Q:
[[ 28 -13  20  -8  36]
 [-31   4  18  26   4]
 [  8 -17   4  -9  -2]]
A: 4

Q:
[[-24   1   1 -33  11  -4   9]
 [-27 -14  -5 -33   2  -7   5]]
A: 9

Q:
[[ 35  30   4 -13   0   7  -7]
 [ 14  10   3  10   3  10   7]]
A: -7

Q:
[[ 5  7  3 -9  0 26]
 [ 5 -6  5 -9  0  8]
 [ 7  3  5 -9 11  9]]
A: 8

Q:
[[  3   9   2  29  19  -3]
 [-10  25   2 -23 -10  -1]]
A: -3

Q:
[[ -9 -28  15  21  -5 -20   3]
 [-10 -30  14  22  -5 -23   2]]
A: 3

Q:
[[-16  20   0  -2  11  18]
 [ 21 -17  26   1  24   2]
 [ 12 -14  14  21  11 -11]]
A: 2
---
[ -3 -29  14 -17] yields -3
[ 32  18   4 -36] yields 32
[25  3 31 15] yields 25
[  8 -27  21 -18] yields 8
[ 20   8 -33 -26] yields 20
[ 31 -19  26  34] yields 31
---
[[ 997 -148  512  145   48  387]
 [-299  443   90  760  -42   -4]
 [ 365 -580  -85  324  -74  137]] --> 760

[[-676  174 -196 -195]
 [ 797 -646 -903 -741]
 [ 739 -647 -897 -714]] --> -646

[[79 59 23 55 44]
 [34 47 49 42 60]
 [33 47 51 41 58]] --> 49

[[37 37 21 23]
 [11 12 24 81]
 [24 36 56 33]] --> 12

[[23 52 64 62 43]
 [16  7 42 44 85]
 [36 49 20 21 10]] --> 42

[[  4  26   3  34]
 [ 30 -28  29 -19]
 [  3 -15  39 -19]] --> -28

[[67 68 61 60 62 61 69]
 [62 53 56 68 66 58 77]
 [50 39 35 40 32 24 53]] --> 66
---
[[ 19 -21 -18   4 -15  -9   0  34  29]
 [ -1   9  -9  11 -20  25  -7 -13  35]
 [ -2 -28  28 -33   8  15  29  31 -25]
 [ 32  25  27 -22 -19  -4   9  34   4]
 [-34 -10  30  25  16   0 -20  11  14]
 [ -1  19 -33  33  19  -4  -4 -32  -7]
 [ 20 -21  -9  -9 -24   9  24   2  -1]
 [  5 -16 -35  -4 -26  -6 -21 -11   9]
 [-18 -12 -14 -19  10  25 -36  27 -13]
 [  8 -23  20  30  20  27  28  19  -1]]
-1

[[ 8  6 -5  8  8 14  8  9  6  8  4  5  5  4  5 15]
 [ 6 11 -1  4 22 13 15 11 10 17 18  9 10  5 20  8]
 [ 8  9  2  6 16 13 15 10 10 13 11  9 11  7 14  8]
 [ 9 10 -5  7 15 11 11 11 10 12 11  9 11  7 13 10]
 [13  8  1 15  4  8  7  9  9  5  6 10  9 15  5 14]
 [10 10  0 13  9  9 10 11 11 10 11  9 12 15 12  9]
 [18  8 -7 26  3  6  6  9  7  4  4  8  6 13  3 16]
 [12 12 -2 16  7  8  8 10 12 11  7 10  9 14  7 10]
 [ 8  5  4  8  7 14  8  8  6  9  5  4  6  3  5 14]]
14

[[ 10  -3   2   8  23  15   6  11   0   7   9   4   9   2   8]
 [ 11  -3   1   6  19  10   2   6  -3   4   8   2   8   3   5]
 [ 17  -2   5  10  26  21   8  20  -2   6  10   6  17   1  10]
 [  5 -11   5   7  27  17   2   9  -6  -7  11   0  20   5  14]
 [ 17  -2   5  11  26  21   8  20  -2   6  10   6  17   1  10]]
10

[[  8  -5   0  22  -8 -32   9 -14  -6  25 -17  14 -18   8]
 [-17   3 -17  14   0  20 -22  10  17 -24  10  17 -18  13]
 [-25 -30   9   3  16  -3   2   8 -19   7  13  -7  -7   8]
 [-28   1 -11  29  14  12   4  -8  -2   6  -9  -2  20 -11]
 [-23  -6   8 -18 -26  -5 -15   9 -16  -1 -13  14  17   8]
 [ 23 -17   4  17   7 -11 -26  -1   6 -10  19 -12  15   3]
 [ 15 -14  17  15   5  10  20  16 -17 -32 -14  21  -2 -13]
 [ 27 -11 -16 -14  29  20   7  -5  -9  23   5  10 -11  -5]
 [-14   6  -1 -10  -9  13  11 -13 -20   6  34  23   2  -5]
 [ -4   1  24  -3 -15 -11 -19   0  32   3  11  17  -6 -17]]
-17

[[-14  32  29  14  15  14 -27   3   2 -19  17  11  16  -3]
 [ 25  17   7  14   6  10  12 -32 -35  25   3  14 -16  21]
 [  2  34  13  22  20  21 -32   3   1  -2  20  15   4  -5]
 [-13  26  14  21  21  22 -30  12  12 -16  22   5   6  -2]
 [-17 -28  21  15  10  13 -15  36  32 -17  11  -8  13  17]
 [ 21  16  -7 -11 -14 -14  -3  -4  -4  22 -14  21  -2  -8]
 [-16  -7  23  17  13  16  -9  13  11 -16  14  -5   6  19]
 [ 18   7  13   1   2  -1   1 -10 -15  17   1  10  13   1]
 [ 17  -5   5  -5 -15 -11   8  -5  -6  18 -16  16 -11  16]
 [ -7  12   8  19  13  17 -23  14  14  -8  13   7  -6   8]]
8

[[ -4  -6  12 -17 -11  -2  11  -8]
 [ -5   6  -6  20   1   0  -8  -2]
 [ 20   2   3  12 -21   0  -6  23]
 [-15   0   9  10  -6  12  -6 -10]
 [ -6 -15  21   1 -20  29  -9  -5]]
-5

[[  6  17   6  -2  -5  17   8   0   9 -12 -19 -10 -27  -3   0]
 [ -1  10   6   0 -19  24   0   4   1 -11  -9  -4 -13   3   1]
 [  6   8   5  -4 -12  17   3  -7  12 -15  -9  -7 -11   2  -1]
 [  9   3  10   2  -5  11  11  -6   1  -5 -12  -5 -18   2  -8]
 [  9   8  15  -9 -17  15   6   0   8  -7  -5  -5 -19  -3  -4]
 [  8   3   6  -5  -7  18   6  -5  -3 -12  -8 -11 -18  -1  -2]
 [ 10   8  12 -11  -4  14   3  -3   0 -10 -11  -2 -22  -5  -5]
 [ -2  12  12  -4 -10  22   5   7   7  -6  -4  -5 -21  13   0]
 [  4  11  10   3 -10  19  -3  -6  -2 -10 -15   0 -30   1  -4]
 [  8   3  10   1 -10   9  -1  -4   1 -14 -15  -5 -23   1  -8]]
-8
